Here is a tiny trained network, its code and every weight. The questions are about switching its units off for an input and a class, where a switched-off unit gives its printed mean instead of its output.

import numpy as np


def w(rows, s, z=0):
    codes = np.array(rows[::2]) - 128.0
    scale = np.full(codes.shape[1], s)
    scale[-1] = z or s
    return codes * scale


def f(y):
    return np.maximum(y, 0)


def log_softmax(a):
    a = a - a.max(-1, keepdims=True)
    return a - np.log(np.exp(a).sum(-1, keepdims=True))


def net(x, mask):
    res = np.array(x, float).reshape(1, 6) / 4 @ E
    y = f(res @ A[0][:, :-1].T + A[0][:, -1])
    res = res + np.where(mask, y, B[0][:, -1]) @ B[0][:, :-1]
    return log_softmax(res[-1] @ U[:, :-1].T + U[:, -1])


A, B = {}, {}
E = w([
[142,133,141,126,150,139,123],'x0',
[124,141,178,240,79,119,108],'x1',
[117,134,121,127,106,129,126],'x2',
[115,100,144,89,155,57,43],'x3',
[5,66,176,101,131,154,154],'x4',
[59,243,111,135,111,59,156],'x5',
],0.011)
A[0] = w([
[98,194,102,146,108,129,110,119],'n0',
[208,155,58,130,98,72,135,6],'n1',
[135,163,107,133,106,62,163,186],'n2',
[75,109,103,108,123,133,143,147],'n3',
[101,151,96,129,161,77,134,62],'n4',
[146,106,131,79,143,70,58,74],'n5',
[111,125,84,94,192,116,145,149],'n6',
[173,88,156,111,151,119,124,52],'n7',
[98,197,125,109,189,97,179,18],'n8',
[199,159,65,101,92,154,86,232],'n9',
[123,128,60,103,172,167,113,37],'n10',
[127,144,73,62,167,158,162,76],'n11',
[148,83,94,133,98,132,142,98],'n12',
[127,131,72,73,148,122,140,95],'n13',
[148,134,72,146,129,177,252,103],'n14',
[92,120,205,68,55,126,190,100],'n15',
],0.012,0.002)
B[0] = w([
[191,137,125,118,150,197,142,211],'n0',
[70,53,78,131,217,73,164,234],'n1',
[192,115,171,133,165,235,115,216],'n2',
[146,48,118,144,175,120,104,209],'n3',
[147,124,203,96,99,205,148,197],'n4',
[148,210,192,121,110,48,101,255],'n5',
[123,159,131,182,156,164,68,210],'n6',
[160,100,142,70,106,217,103,203],'n7',
[183,54,156,55,71,227,140,216],'n8',
[120,138,152,136,201,144,144,246],'n9',
[110,116,130,155,87,188,140,190],'n10',
[125,142,71,215,140,192,83,226],'n11',
[193,155,168,29,62,209,150,175],'n12',
[51,129,108,185,61,136,71,204],'n13',
[72,196,230,80,129,1,28,247],'n14',
[92,77,126,107,189,114,122,234],'n15',
],0.0077,0.0082)
U = w([
[126,142,163,126,155,115,111,253],'0',
[99,87,134,116,255,91,165,81],'1',
[106,218,186,80,101,64,66,107],'2',
[188,123,157,52,76,166,140,21],'3',
[110,155,128,249,93,136,74,144],'4',
[121,151,145,111,138,114,117,188],'5',
[109,150,52,141,63,49,155,68],'6',
],0.0093,0.0051)

Each question gives the input, the list of numbers given to net, and the class t.
The units are the neurons (one row each of A and B). Each row of codes is followed by its name. A weight is (code - 128) times the scale printed after its matrix; where a second scale follows, it is the last column's (A, B and U).
mask holds one flag per neuron, in row order. A switched-off neuron (its flag False) gives its mean, the last column of its row in B, instead of its output. The means were averaged over made-up inputs and are rounded, as every weight is.
A unit's drop is (log p(t) with every unit on - log p(t) with that unit switched off) / (log p(t) with every unit on - log p(t) with every unit switched off).
The circuit of an input: a set's keep is (log p(t) with only the set's units on - log p(t) with every unit switched off) / (log p(t) with every unit on - log p(t) with every unit switched off). Starting from the 12 units with the biggest drops (on a tie, the unit counted first), units are removed one at a time, each time the one whose removal leaves the highest keep (on an exact tie, the one counted first), for as long as the keep stays at least 0.8.
units of the circuit, in order: the units of the circuit, biggest drop first
unit that matters most: the unit with the biggest drop
k most important neurons: the k neurons with the biggest drops, biggest first
drop when u is switched off: that unit's drop, to one decimal
input [7,-8,1,0,-1,-1], class 4: units of the circuit, in order => n11; n13
input [-7,4,0,-2,-8,-5], class 1: 2 most important neurons => n1; n9
input [0,7,-4,8,1,-6], class 2: unit that matters most => n5
input [-5,2,3,-5,6,-5], class 1: 2 most important neurons => n15; n5
input [3,4,6,7,3,-6], class 2: units of the circuit, in order => n5; n1
input [-4,8,-1,-2,-8,0], class 1: units of the circuit, in order => n1; n9
input [-2,-8,-4,-1,6,-6], class 4: units of the circuit, in order => n11; n13; n6
input [-5,-8,-1,5,-7,2], class 4: units of the circuit, in order => n13; n11
input [5,0,-5,6,-3,-8], class 3: 2 most important neurons => n7; n14
input [1,-2,-5,-4,6,7], class 3: 2 most important neurons => n8; n1
input [-5,-7,0,-7,1,-6], class 2: 2 most important neurons => n14; n12
input [-4,5,-3,-7,5,5], class 2: 2 most important neurons => n14; n1
input [0,-4,-3,-4,-2,7], class 3: 2 most important neurons => n8; n2
input [2,-7,-3,0,5,-5], class 4: 3 most important neurons => n11; n13; n6
input [0,5,-4,8,-8,4], class 1: units of the circuit, in order => n1
input [-5,7,-3,-6,4,7], class 3: 2 most important neurons => n8; n0
input [4,8,2,8,-4,-3], class 2: 2 most important neurons => n5; n11
input [-6,-2,-7,-1,-4,8], class 3: drop when n4 is switched off => 0.1
input [-7,-7,7,-8,2,3], class 2: drop when n5 is switched off => -0.1
input [-1,-5,4,-7,3,-1], class 2: drop when n14 is switched off => 1.3
input [-1,3,6,-1,7,5], class 1: unit that matters most => n15
